Below are the code and all the weights of a small trained network. Each question names an input and a class and asks about switching units off, where a switched-off unit gives its printed mean instead of its output.

import numpy as np


def w(rows, s, z=0):
    codes = np.array(rows[::2]) - 128.0
    scale = np.full(codes.shape[1], s)
    scale[-1] = z or s
    return codes * scale


def norm(h):
    return h / np.sqrt((h * h).mean(-1, keepdims=True) + 1e-5)


def f(y):
    return y / 2 * (1 + np.tanh(0.7978845608 * (y + 0.044715 * y**3)))


def log_softmax(a):
    a = a - a.max(-1, keepdims=True)
    return a - np.log(np.exp(a).sum(-1, keepdims=True))


def net(x, mask):
    res = np.array(x, float).reshape(1, 4) / 4 @ E
    u = 0
    for l in range(2):
        y = f(norm(res) @ A[l][:, :-1].T + A[l][:, -1])
        res = res + np.where(mask[u : u + 7], y, B[l][:, -1]) @ B[l][:, :-1]
        u += 7
    return log_softmax(norm(res)[-1] @ U[:, :-1].T + U[:, -1])


A, B = {}, {}
E = w([
[105,162,189,237],'x0',
[37,74,19,120],'x1',
[173,104,67,158],'x2',
[162,5,174,48],'x3',
],0.0022)
A[0] = w([
[111,168,162,133,14],'0.n1',
[225,154,179,161,72],'0.n2',
[41,143,198,254,4],'0.n3',
[4,222,124,128,24],'0.n4',
[58,114,131,84,7],'0.n5',
[61,123,234,188,155],'0.n6',
[240,196,143,189,82],'0.n7',
],0.0065,0.0014)
B[0] = w([
[81,149,162,152,115],'0.n1',
[166,249,98,56,206],'0.n2',
[118,2,145,236,250],'0.n3',
[75,186,108,59,211],'0.n4',
[168,165,102,174,133],'0.n5',
[32,52,213,154,226],'0.n6',
[213,175,112,134,253],'0.n7',
],0.0087,0.0022)
A[1] = w([
[96,95,81,64,78],'1.n1',
[101,161,71,193,155],'1.n2',
[107,139,208,113,136],'1.n3',
[128,92,120,148,127],'1.n4',
[158,122,168,107,139],'1.n5',
[27,215,110,81,59],'1.n6',
[110,184,164,245,2],'1.n7',
],0.012,0.0036)
B[1] = w([
[161,84,111,122,254],'1.n1',
[59,114,120,84,229],'1.n2',
[119,151,162,88,192],'1.n3',
[135,161,132,102,180],'1.n4',
[91,145,113,140,168],'1.n5',
[99,172,91,209,206],'1.n6',
[253,119,148,217,233],'1.n7',
],0.019,0.0029)
U = w([
[226,16,42,48,208],'0',
[76,183,233,28,122],'1',
[249,139,195,234,201],'2',
[41,29,229,179,125],'3',
[228,251,65,39,99],'4',
[115,255,140,152,3],'5',
[36,74,62,77,11],'6',
[35,175,16,199,211],'7',
],0.01,0.0024)

Each question gives the input, the list of numbers given to net, and the class t.
The units are the neurons (one row each of A and B). Each row of codes is followed by its name. A weight is (code - 128) times the scale printed after its matrix; where a second scale follows, it is the last column's (A, B and U).
mask holds one flag per neuron, layer by layer. A switched-off neuron (its flag False) gives its mean, the last column of its row in B, instead of its output. The means were averaged over made-up inputs and are rounded, as every weight is.
A unit's drop is (log p(t) with every unit on - log p(t) with that unit switched off) / (log p(t) with every unit on - log p(t) with every unit switched off).
The circuit of an input: a set's keep is (log p(t) with only the set's units on - log p(t) with every unit switched off) / (log p(t) with every unit on - log p(t) with every unit switched off). Starting from the 12 units with the biggest drops (on a tie, the unit counted first), units are removed one at a time, each time the one whose removal leaves the highest keep (on an exact tie, the one counted first), for as long as the keep stays at least 0.8.
units of the circuit, in order: the units of the circuit, biggest drop first
top k neurons: the k neurons with the biggest drops, biggest first
k most important neurons of layer l: the k neurons of layer l with the biggest drops, biggest first
input [6,2,4,6], class 3: 2 most important neurons of layer 1	(1.n7 1.n2)
input [3,4,-7,-2], class 3: units of the circuit, in order	(0.n6)
input [-4,-4,-3,1], class 4: top 3 neurons	(0.n6 0.n4 0.n3)
input [-8,-4,-2,-8], class 7: top 2 neurons	(1.n6 1.n7)
input [-2,-8,-5,-5], class 5: top 2 neurons	(0.n2 1.n1)
input [5,1,6,7], class 0: 3 most important neurons of layer 0	(0.n7 0.n1 0.n6)
input [-7,-7,7,3], class 4: top 2 neurons	(1.n7 1.n1)
input [-2,-1,4,-6], class 7: 3 most important neurons of layer 0	(0.n3 0.n4 0.n5)
input [-6,-8,0,6], class 4: top 2 neurons	(0.n6 1.n2)
input [7,7,1,-7], class 3: top 2 neurons	(0.n3 1.n2)
input [-5,-5,3,-4], class 4: units of the circuit, in order	(0.n7 1.n7)
input [-7,-1,0,-4], class 7: 2 most important neurons of layer 0	(0.n3 0.n7)
input [-1,-4,-2,-3], class 5: units of the circuit, in order	(0.n2 1.n1)
input [4,-8,-3,4], class 1: units of the circuit, in order	(1.n3)
input [5,5,-5,-6], class 3: units of the circuit, in order	(0.n3 0.n6)
input [-2,6,2,-1], class 6: top 4 neurons	(0.n2 1.n2 1.n7 1.n1)
input [0,2,7,-7], class 6: top 3 neurons	(1.n2 0.n6 0.n2)
input [0,-7,-6,1], class 5: 2 most important neurons of layer 0	(0.n2 0.n3)
input [-2,-3,-4,-7], class 7: top 2 neurons	(0.n4 1.n6)
input [0,-8,1,2], class 4: units of the circuit, in order	(0.n2)
input [-2,-4,4,6], class 4: units of the circuit, in order	(0.n6 0.n3)
input [-3,1,5,-3], class 6: top 3 neurons	(1.n7 1.n2 0.n6)
input [-4,-6,-1,3], class 4: 2 most important neurons of layer 0	(0.n6 0.n2)
input [8,8,-4,-8], class 3: top 2 neurons	(0.n3 0.n2)
input [6,4,6,0], class 3: 3 most important neurons of layer 0	(0.n7 0.n2 0.n5)
input [0,3,8,-5], class 6: top 2 neurons	(1.n2 0.n2)
input [7,3,2,2], class 3: top neuron	(0.n6)
input [6,6,1,-4], class 3: 2 most important neurons of layer 0	(0.n3 0.n4)
input [-6,-4,8,2], class 4: 2 most important neurons of layer 0	(0.n6 0.n3)
input [-2,-4,8,-8], class 4: top 2 neurons	(0.n7 1.n6)
